Below is a small trained network, with its code and all its weights. Each question gives an input and a target symbol and asks what happens when units are switched off, that is, made to give their printed mean instead of their output.

import numpy as np


def w(rows, s, z=0):
    codes = np.array(rows[::2]) - 128.0
    scale = np.full(codes.shape[1], s)
    scale[-1] = z or s
    return codes * scale


def softmax(a):
    e = np.exp(a - a.max(-1, keepdims=True))
    return e / e.sum(-1, keepdims=True)


def log_softmax(a):
    a = a - a.max(-1, keepdims=True)
    return a - np.log(np.exp(a).sum(-1, keepdims=True))


def net(x, mask):
    ids = ['ΓΘΞΦαβδζλμπστψω'.index(c) for c in x.split()]
    T = len(ids)
    res = E[ids] + P[:T]
    u = 0
    for l in range(3):
        r = res
        for j in range(2):
            rows = slice(4 * j, 4 * j + 4)
            q, k, v = (r @ M[l][rows].T for M in (Q, K, V))
            z = softmax(np.where(np.tri(T) > 0, q @ k.T / 4**0.5, -1e9)) @ v
            o = O[l][rows]
            res = res + np.where(mask[u + j], z, o[:, -1]) @ o[:, :-1]
        u += 2
    return log_softmax(res[-1] @ U[:, :-1].T + U[:, -1])


Q, K, V, O = {}, {}, {}, {}
E = w([
[102,154,104],'Γ',
[100,98,64],'Θ',
[132,120,104],'Ξ',
[115,146,102],'Φ',
[155,165,170],'α',
[64,167,191],'β',
[134,139,133],'δ',
[167,120,42],'ζ',
[124,142,134],'λ',
[120,135,117],'μ',
[130,128,118],'π',
[91,217,131],'σ',
[77,179,89],'τ',
[126,124,117],'ψ',
[187,7,197],'ω',
],0.011)
P = w([
[129,144,106],'0',
[117,88,91],'1',
[89,77,86],'2',
[98,122,99],'3',
[170,183,143],'4',
[249,209,134],'5',
],0.013)
Q[0] = w([
[106,154,164],'L0H1',
[126,139,70],'L0H1',
[142,144,115],'L0H1',
[131,147,123],'L0H1',
[136,186,194],'L0H2',
[71,141,124],'L0H2',
[127,147,156],'L0H2',
[116,60,6],'L0H2',
],0.016)
K[0] = w([
[140,102,113],'L0H1',
[54,141,115],'L0H1',
[121,117,104],'L0H1',
[93,122,121],'L0H1',
[118,192,124],'L0H2',
[163,132,137],'L0H2',
[145,190,118],'L0H2',
[170,2,151],'L0H2',
],0.015)
V[0] = w([
[210,254,66],'L0H1',
[56,189,73],'L0H1',
[69,69,138],'L0H1',
[68,41,161],'L0H1',
[179,79,235],'L0H2',
[66,150,83],'L0H2',
[71,194,172],'L0H2',
[113,168,124],'L0H2',
],0.0064)
O[0] = w([
[220,175,41,132],'L0H1',
[79,253,98,251],'L0H1',
[55,119,162,158],'L0H1',
[47,89,198,135],'L0H1',
[188,242,123,13],'L0H2',
[79,68,131,201],'L0H2',
[68,147,109,183],'L0H2',
[60,135,115,166],'L0H2',
],0.0055,0.0023)
Q[1] = w([
[171,191,168],'L1H1',
[203,182,155],'L1H1',
[76,136,125],'L1H1',
[72,144,112],'L1H1',
[159,86,254],'L1H2',
[63,154,70],'L1H2',
[120,120,115],'L1H2',
[102,146,123],'L1H2',
],0.016)
K[1] = w([
[135,2,163],'L1H1',
[107,37,160],'L1H1',
[188,154,120],'L1H1',
[170,156,102],'L1H1',
[205,76,160],'L1H2',
[78,222,48],'L1H2',
[119,127,111],'L1H2',
[129,133,101],'L1H2',
],0.015)
V[1] = w([
[18,106,222],'L1H1',
[222,244,169],'L1H1',
[162,119,89],'L1H1',
[254,155,44],'L1H1',
[50,142,49],'L1H2',
[123,185,65],'L1H2',
[115,244,46],'L1H2',
[205,192,30],'L1H2',
],0.0074)
O[1] = w([
[2,71,103,168],'L1H1',
[115,247,152,33],'L1H1',
[169,134,127,119],'L1H1',
[246,176,128,67],'L1H1',
[150,132,50,252],'L1H2',
[124,184,82,187],'L1H2',
[90,176,40,232],'L1H2',
[41,127,78,119],'L1H2',
],0.0082,0.0041)
Q[2] = w([
[2,102,111],'L2H1',
[118,190,174],'L2H1',
[118,163,175],'L2H1',
[151,112,167],'L2H1',
[160,45,86],'L2H2',
[94,212,174],'L2H2',
[160,77,149],'L2H2',
[161,147,53],'L2H2',
],0.0091)
K[2] = w([
[2,209,168],'L2H1',
[191,141,232],'L2H1',
[178,153,199],'L2H1',
[159,43,147],'L2H1',
[227,37,179],'L2H2',
[71,226,95],'L2H2',
[188,29,72],'L2H2',
[135,164,237],'L2H2',
],0.0065)
V[2] = w([
[121,185,218],'L2H1',
[159,138,62],'L2H1',
[97,228,147],'L2H1',
[140,83,35],'L2H1',
[93,196,90],'L2H2',
[105,255,152],'L2H2',
[217,41,49],'L2H2',
[136,137,121],'L2H2',
],0.008)
O[2] = w([
[152,18,99,32],'L2H1',
[144,195,242,196],'L2H1',
[229,51,147,203],'L2H1',
[93,251,197,230],'L2H1',
[113,100,32,254],'L2H2',
[173,33,28,166],'L2H2',
[2,143,246,117],'L2H2',
[114,103,124,133],'L2H2',
],0.0058)
U = w([
[86,168,124,87],'Γ',
[1,185,159,22],'Θ',
[111,151,155,147],'Ξ',
[105,161,137,105],'Φ',
[227,83,141,225],'α',
[2,34,77,255],'β',
[137,127,141,136],'δ',
[200,223,189,144],'ζ',
[124,128,139,123],'λ',
[104,146,138,109],'μ',
[121,139,147,136],'π',
[133,166,51,63],'σ',
[53,202,90,5],'τ',
[109,137,148,125],'ψ',
[138,89,211,150],'ω',
],0.0052,0.0053)

Each question gives the input, a string of symbols that net reads in full, and the target symbol t.
The units are the heads (4 rows each of Q, K, V and O). Each row of codes is followed by its name. A weight is (code - 128) times the scale printed after its matrix; where a second scale follows, it is the last column's (O and U).
mask holds one flag per head, layer by layer. A switched-off head (its flag False) gives its mean, the last column of its rows in O, instead of its output. The means were averaged over made-up inputs and are rounded, as every weight is.
A unit's drop is (log p(t) with every unit on - log p(t) with that unit switched off) / (log p(t) with every unit on - log p(t) with every unit switched off).
The circuit of an input: a set's keep is (log p(t) with only the set's units on - log p(t) with every unit switched off) / (log p(t) with every unit on - log p(t) with every unit switched off). Starting from all 6 units, units are removed one at a time, each time the one whose removal leaves the highest keep (on an exact tie, the one counted first), for as long as the keep stays at least 0.8.
circuit, biggest first: the units of the circuit, biggest drop first
unit that matters most: the unit with the biggest drop
heads that matter: for each layer, one digit per head in row order, 1 if its drop is at least 0.15 and else 0, layers parted by /
drop of u: that unit's drop, to one decimal
input β τ ω Γ ζ, target ζ: heads that matter => 01 / 01 / 01
input ζ ζ σ, target ζ: unit that matters most => L1H1
input ζ σ ζ μ β β, target ζ: circuit, biggest first => [L1H1; L2H1; L0H1]
input Θ β σ, target Θ: circuit, biggest first => [L2H2; L1H1; L2H1; L0H2]
input ζ τ σ β, target ζ: heads that matter => 10 / 10 / 10
input σ ψ Θ, target σ: circuit, biggest first => [L0H1; L1H1; L1H2]
input σ β α β α, target β: circuit, biggest first => [L1H1; L2H2; L0H1]
input σ ψ Ξ, target σ: heads that matter => 10 / 11 / 01
input ω β Θ, target Θ: circuit, biggest first => [L2H2; L2H1]
input ω σ ω, target ω: heads that matter => 10 / 01 / 01
input α α π, target α: heads that matter => 11 / 10 / 11
input α β β β ζ, target β: heads that matter => 00 / 10 / 00
input β β β β β, target β: circuit, biggest first => [L1H1; L0H1]
input Ξ β β Φ α, target β: heads that matter => 10 / 10 / 00
input ζ β Ξ ω, target ω: circuit, biggest first => [L1H2; L2H2]
input μ β λ λ β, target β: heads that matter => 10 / 10 / 10
input β β Θ β Θ, target β: circuit, biggest first => [L1H1; L0H1]
input Γ Ξ β π β ψ, target β: heads that matter => 10 / 10 / 00
input ζ ζ σ Φ, target ζ: heads that matter => 10 / 10 / 10
input σ β σ, target σ: unit that matters most => L0H1
input Θ Γ σ, target Θ: unit that matters most => L2H2
input α β π π, target α: drop of L0H1 => 0.4
input α ζ β, target α: drop of L2H2 => 0.4
input β β σ β σ, target β: drop of L1H1 => 0.7
